Here is a tiny trained network, its code and every weight. The questions are about switching its units off for an input and a class, where a switched-off unit gives its printed mean instead of its output.

import numpy as np


def w(rows, s, z=0):
    codes = np.array(rows[::2]) - 128.0
    scale = np.full(codes.shape[1], s)
    scale[-1] = z or s
    return codes * scale


def norm(h):
    return h / np.sqrt((h * h).mean(-1, keepdims=True) + 1e-5)


def f(y):
    return np.maximum(y, 0)


def log_softmax(a):
    a = a - a.max(-1, keepdims=True)
    return a - np.log(np.exp(a).sum(-1, keepdims=True))


def net(x, mask):
    res = np.array(x, float).reshape(1, 5) / 4 @ E
    u = 0
    for l in range(2):
        y = f(norm(res) @ A[l][:, :-1].T + A[l][:, -1])
        res = res + np.where(mask[u : u + 10], y, B[l][:, -1]) @ B[l][:, :-1]
        u += 10
    return log_softmax(norm(res)[-1] @ U[:, :-1].T + U[:, -1])


A, B = {}, {}
E = w([
[108,123,128,113,121,122,123,116,131,146,111],'x0',
[99,134,187,166,154,147,179,184,17,147,1],'x1',
[37,160,143,124,51,131,146,59,175,19,149],'x2',
[163,158,119,130,129,133,143,108,107,109,130],'x3',
[146,195,158,34,126,35,64,226,152,83,120],'x4',
],0.0093)
A[0] = w([
[128,149,47,97,148,149,128,83,128,209,162,108],'L0N0',
[156,59,104,146,149,212,64,86,165,138,215,81],'L0N1',
[198,120,81,83,146,56,25,144,135,132,189,70],'L0N2',
[171,52,83,91,118,141,71,162,161,183,166,66],'L0N3',
[182,114,140,174,116,153,106,72,112,216,118,98],'L0N4',
[111,158,224,100,137,124,118,125,122,188,77,90],'L0N5',
[20,83,105,135,100,255,164,51,61,112,170,92],'L0N6',
[146,53,130,156,154,136,116,158,148,163,166,90],'L0N7',
[99,100,110,101,134,101,118,133,88,119,154,1],'L0N8',
[131,81,41,181,114,108,146,8,165,203,200,111],'L0N9',
],0.0081,0.0066)
B[0] = w([
[197,152,108,147,133,131,176,155,166,150,138,183],'L0N0',
[118,215,124,133,93,94,211,148,69,74,89,215],'L0N1',
[147,90,135,61,128,64,103,80,111,217,178,229],'L0N2',
[254,126,99,82,106,149,128,39,100,142,88,193],'L0N3',
[135,118,56,138,150,124,210,155,125,148,200,190],'L0N4',
[159,161,80,158,109,108,154,148,114,127,153,179],'L0N5',
[133,88,162,107,132,165,96,107,86,121,86,243],'L0N6',
[167,185,81,126,161,136,195,141,116,143,134,171],'L0N7',
[120,171,153,72,176,80,118,142,33,227,194,128],'L0N8',
[159,202,131,193,61,73,103,241,143,77,84,254],'L0N9',
],0.0098,0.0081)
A[1] = w([
[72,82,205,217,104,144,132,1,158,37,73,38],'L1N0',
[59,182,144,97,64,77,125,130,154,39,145,129],'L1N1',
[67,25,83,197,188,227,198,81,85,127,106,169],'L1N2',
[88,175,139,70,226,74,59,213,104,117,79,186],'L1N3',
[81,130,133,111,111,147,49,69,192,134,152,75],'L1N4',
[54,148,181,169,118,82,178,105,115,42,82,120],'L1N5',
[122,148,84,1,142,133,101,64,236,107,212,32],'L1N6',
[171,100,122,98,166,120,68,91,229,156,163,14],'L1N7',
[167,122,101,201,144,151,201,105,131,190,114,1],'L1N8',
[62,188,167,105,56,154,93,39,135,94,99,67],'L1N9',
],0.0093,0.0033)
B[1] = w([
[132,156,142,60,58,63,151,126,77,121,47,212],'L1N0',
[52,105,132,190,147,254,1,139,191,150,124,254],'L1N1',
[57,1,181,93,211,155,159,84,116,140,190,229],'L1N2',
[202,190,34,203,36,141,186,160,124,69,116,235],'L1N3',
[94,129,132,88,206,89,248,133,122,93,148,153],'L1N4',
[155,170,171,124,85,163,47,9,166,176,93,247],'L1N5',
[47,77,251,78,205,146,132,132,189,109,186,208],'L1N6',
[105,135,134,118,187,74,79,31,51,131,69,173],'L1N7',
[58,106,41,155,172,121,107,187,216,127,161,201],'L1N8',
[166,93,60,139,151,96,146,216,120,77,169,207],'L1N9',
],0.0094,0.0082)
U = w([
[242,218,36,208,88,46,247,200,82,127,98,253],'0',
[92,244,140,202,7,225,36,72,163,51,34,199],'1',
[207,175,162,24,194,2,69,33,111,226,202,47],'2',
[33,139,254,56,184,144,40,101,222,53,184,59],'3',
[28,54,61,216,247,220,220,151,72,222,172,40],'4',
[45,72,231,86,97,196,193,27,31,81,13,142],'5',
],0.0099,0.0045)

Each question gives the input, the list of numbers given to net, and the class t.
The units are the neurons (one row each of A and B). Each row of codes is followed by its name. A weight is (code - 128) times the scale printed after its matrix; where a second scale follows, it is the last column's (A, B and U).
mask holds one flag per neuron, layer by layer. A switched-off neuron (its flag False) gives its mean, the last column of its row in B, instead of its output. The means were averaged over made-up inputs and are rounded, as every weight is.
A unit's drop is (log p(t) with every unit on - log p(t) with that unit switched off) / (log p(t) with every unit on - log p(t) with every unit switched off).
The circuit of an input: a set's keep is (log p(t) with only the set's units on - log p(t) with every unit switched off) / (log p(t) with every unit on - log p(t) with every unit switched off). Starting from the 12 units with the biggest drops (on a tie, the unit counted first), units are removed one at a time, each time the one whose removal leaves the highest keep (on an exact tie, the one counted first), for as long as the keep stays at least 0.8.
circuit, biggest first: the units of the circuit, biggest drop first
top k neurons: the k neurons with the biggest drops, biggest first
k most important neurons of layer l: the k neurons of layer l with the biggest drops, biggest first
drop of u: that unit's drop, to one decimal
input [-4,-6,4,2,1], class 3: top 2 neurons : L1N6, L1N3
input [7,6,-1,2,0], class 4: most important neuron of layer 1 : L1N2
input [-8,-4,0,-8,-6], class 0: top 3 neurons : L0N7, L0N0, L0N4
input [7,5,-2,-8,0], class 4: top 2 neurons : L0N9, L0N1
input [3,0,-4,5,3], class 2: top 3 neurons : L0N2, L0N9, L0N1
input [0,2,1,4,4], class 1: 2 most important neurons of layer 0 : L0N2, L0N3
input [-4,-8,-7,4,0], class 0: 2 most important neurons of layer 0 : L0N1, L0N9
input [5,-2,3,-2,1], class 3: top 2 neurons : L0N1, L1N6
input [2,1,8,3,-2], class 5: 2 most important neurons of layer 1 : L1N0, L1N2
input [-4,1,3,6,-6], class 5: 4 most important neurons of layer 1 : L1N2, L1N3, L1N1, L1N0
input [1,0,3,3,4], class 3: top 2 neurons : L0N9, L1N6
input [8,5,0,2,0], class 4: 4 most important neurons of layer 0 : L0N9, L0N1, L0N5, L0N2
input [-3,7,1,7,3], class 1: top 4 neurons : L0N2, L1N5, L0N4, L0N3
input [8,3,3,4,-1], class 5: circuit, biggest first : L0N9
input [-2,-1,-3,4,-8], class 0: 2 most important neurons of layer 0 : L0N9, L0N1
input [0,-4,6,-2,2], class 3: drop of L1N6 : 0.2
input [-1,2,5,2,-3], class 5: drop of L0N6 : 0.2
input [-1,-1,8,3,5], class 3: drop of L0N9 : 1.1
